Here is a tiny trained network, its code and every weight. The questions are about switching its units off for an input and a class, where a switched-off unit gives its printed mean instead of its output.

import numpy as np


def w(rows, s, z=0):
    codes = np.array(rows[::2]) - 128.0
    scale = np.full(codes.shape[1], s)
    scale[-1] = z or s
    return codes * scale


def f(y):
    return np.maximum(y, 0)


def log_softmax(a):
    a = a - a.max(-1, keepdims=True)
    return a - np.log(np.exp(a).sum(-1, keepdims=True))


def net(x, mask):
    res = np.array(x, float).reshape(1, 8) / 4 @ E
    y = f(res @ A[0][:, :-1].T + A[0][:, -1])
    res = res + np.where(mask, y, B[0][:, -1]) @ B[0][:, :-1]
    return log_softmax(res[-1] @ U[:, :-1].T + U[:, -1])


A, B = {}, {}
E = w([
[181,76,60,114,134,69,187,177,52,124],'x0',
[174,63,119,126,111,109,112,143,192,106],'x1',
[160,214,158,121,158,180,59,153,144,227],'x2',
[110,230,178,121,135,154,195,143,60,152],'x3',
[219,106,199,103,78,152,195,199,162,88],'x4',
[234,112,110,106,142,160,52,203,159,207],'x5',
[87,125,121,152,132,14,178,54,254,143],'x6',
[127,84,161,125,100,136,137,140,131,81],'x7',
],0.0078)
A[0] = w([
[173,159,144,120,100,141,121,140,205,181,53],'neuron 0',
[85,163,167,138,123,107,178,85,141,46,34],'neuron 1',
[146,144,105,112,125,99,181,140,55,129,67],'neuron 2',
[79,149,122,131,125,121,74,85,125,147,64],'neuron 3',
[50,192,92,134,155,121,63,122,146,119,62],'neuron 4',
[131,141,132,142,121,122,130,129,126,123,105],'neuron 5',
[189,167,188,134,134,123,109,157,221,182,41],'neuron 6',
[97,128,144,130,142,99,149,131,138,107,69],'neuron 7',
[145,130,121,118,117,103,171,133,59,142,23],'neuron 8',
[167,151,142,116,113,189,112,124,99,124,11],'neuron 9',
[140,21,57,119,122,111,137,144,180,89,2],'neuron 10',
[124,132,145,123,108,113,136,99,113,106,114],'neuron 11',
[26,121,111,118,119,146,92,74,122,176,41],'neuron 12',
[81,126,137,120,101,116,136,156,139,121,82],'neuron 13',
[174,131,191,132,132,248,73,196,54,118,38],'neuron 14',
[103,128,140,138,127,117,154,114,136,108,78],'neuron 15',
[143,108,125,145,131,106,110,144,138,106,89],'neuron 16',
[63,136,152,127,128,139,189,125,153,101,21],'neuron 17',
[54,116,161,121,128,128,191,113,144,91,40],'neuron 18',
[124,133,108,149,148,103,217,175,37,132,21],'neuron 19',
[177,87,130,136,120,72,83,125,140,78,55],'neuron 20',
[94,170,103,127,145,119,85,136,142,109,54],'neuron 21',
],0.014,0.0055)
B[0] = w([
[132,166,159,123,198,140,150,156,185,126,177],'neuron 0',
[76,156,118,118,53,121,140,86,174,92,189],'neuron 1',
[181,174,173,113,158,146,151,91,69,136,176],'neuron 2',
[100,110,149,140,200,119,104,118,72,118,171],'neuron 3',
[103,93,95,151,174,113,105,101,96,154,186],'neuron 4',
[132,115,136,114,137,157,126,101,115,128,131],'neuron 5',
[146,193,101,114,184,134,140,143,244,131,194],'neuron 6',
[106,109,164,134,109,178,128,132,120,115,150],'neuron 7',
[163,154,121,120,161,116,157,111,83,142,160],'neuron 8',
[128,131,136,114,100,128,110,171,112,108,169],'neuron 9',
[207,37,152,131,96,119,143,110,128,125,196],'neuron 10',
[123,147,131,121,87,139,128,98,159,158,150],'neuron 11',
[97,122,140,150,144,124,79,90,103,188,185],'neuron 12',
[118,125,106,121,113,131,128,116,146,108,140],'neuron 13',
[73,109,112,113,53,152,83,252,81,114,252],'neuron 14',
[120,131,140,126,112,151,118,100,127,96,151],'neuron 15',
[146,90,124,145,137,143,141,131,129,130,146],'neuron 16',
[79,157,133,133,83,110,151,120,153,93,166],'neuron 17',
[90,136,128,129,82,152,142,90,160,76,178],'neuron 18',
[172,190,93,131,132,100,192,105,86,155,189],'neuron 19',
[167,54,116,127,151,112,124,124,126,111,168],'neuron 20',
[117,119,143,133,137,100,121,138,114,169,150],'neuron 21',
],0.02,0.018)
U = w([
[13,160,150,185,87,123,166,73,170,81,176],'0',
[77,154,103,126,113,182,95,253,94,140,2],'1',
[114,175,128,148,229,136,140,185,253,152,158],'2',
[19,118,117,230,207,87,76,92,113,198,165],'3',
[188,33,127,160,146,95,163,152,177,117,163],'4',
[149,212,102,138,146,103,217,141,62,161,93],'5',
],0.0055,0.0019)

Each question gives the input, the list of numbers given to net, and the class t.
The units are the neurons (one row each of A and B). Each row of codes is followed by its name. A weight is (code - 128) times the scale printed after its matrix; where a second scale follows, it is the last column's (A, B and U).
mask holds one flag per neuron, in row order. A switched-off neuron (its flag False) gives its mean, the last column of its row in B, instead of its output. The means were averaged over made-up inputs and are rounded, as every weight is.
A unit's drop is (log p(t) with every unit on - log p(t) with that unit switched off) / (log p(t) with every unit on - log p(t) with every unit switched off).
The circuit of an input: a set's keep is (log p(t) with only the set's units on - log p(t) with every unit switched off) / (log p(t) with every unit on - log p(t) with every unit switched off). Starting from the 12 units with the biggest drops (on a tie, the unit counted first), units are removed one at a time, each time the one whose removal leaves the highest keep (on an exact tie, the one counted first), for as long as the keep stays at least 0.8.
units of the circuit, in order: the units of the circuit, biggest drop first
top k neurons: the k neurons with the biggest drops, biggest first
drop of u: that unit's drop, to one decimal
input [2,1,6,-4,-7,-3,-8,-7], class 3: top 3 neurons : neuron 4; neuron 12; neuron 3
input [-1,1,-5,-8,-8,-2,-8,1], class 3: units of the circuit, in order : neuron 12
input [1,-8,-6,3,3,-1,-3,8], class 5: top 3 neurons : neuron 19; neuron 2; neuron 8
input [-6,1,-8,8,0,8,8,1], class 2: top 3 neurons : neuron 6; neuron 0; neuron 14
input [-3,-3,-6,1,4,5,4,8], class 4: top 2 neurons : neuron 10; neuron 20
input [6,-6,-8,-6,0,2,-4,-5], class 5: top 3 neurons : neuron 19; neuron 2; neuron 8
input [5,-6,4,8,8,-6,-6,4], class 5: top 2 neurons : neuron 19; neuron 2
input [0,-4,4,-1,1,3,0,-1], class 2: top 2 neurons : neuron 6; neuron 0
input [-2,-8,1,2,7,-6,-4,8], class 0: top 2 neurons : neuron 1; neuron 18
input [-7,4,-2,-6,-2,7,-3,1], class 4: top 2 neurons : neuron 10; neuron 20
input [8,4,1,7,5,3,-5,-2], class 5: top 4 neurons : neuron 19; neuron 2; neuron 8; neuron 7
input [8,-1,2,1,-1,7,3,6], class 4: drop of neuron 20 : 0.1
input [1,3,6,-3,-2,0,6,5], class 2: drop of neuron 6 : 0.1
input [2,4,-6,-2,-7,-1,2,2], class 4: units of the circuit, in order : neuron 10
input [6,-2,-1,-1,-6,-1,8,-2], class 3: drop of neuron 12 : 0.1
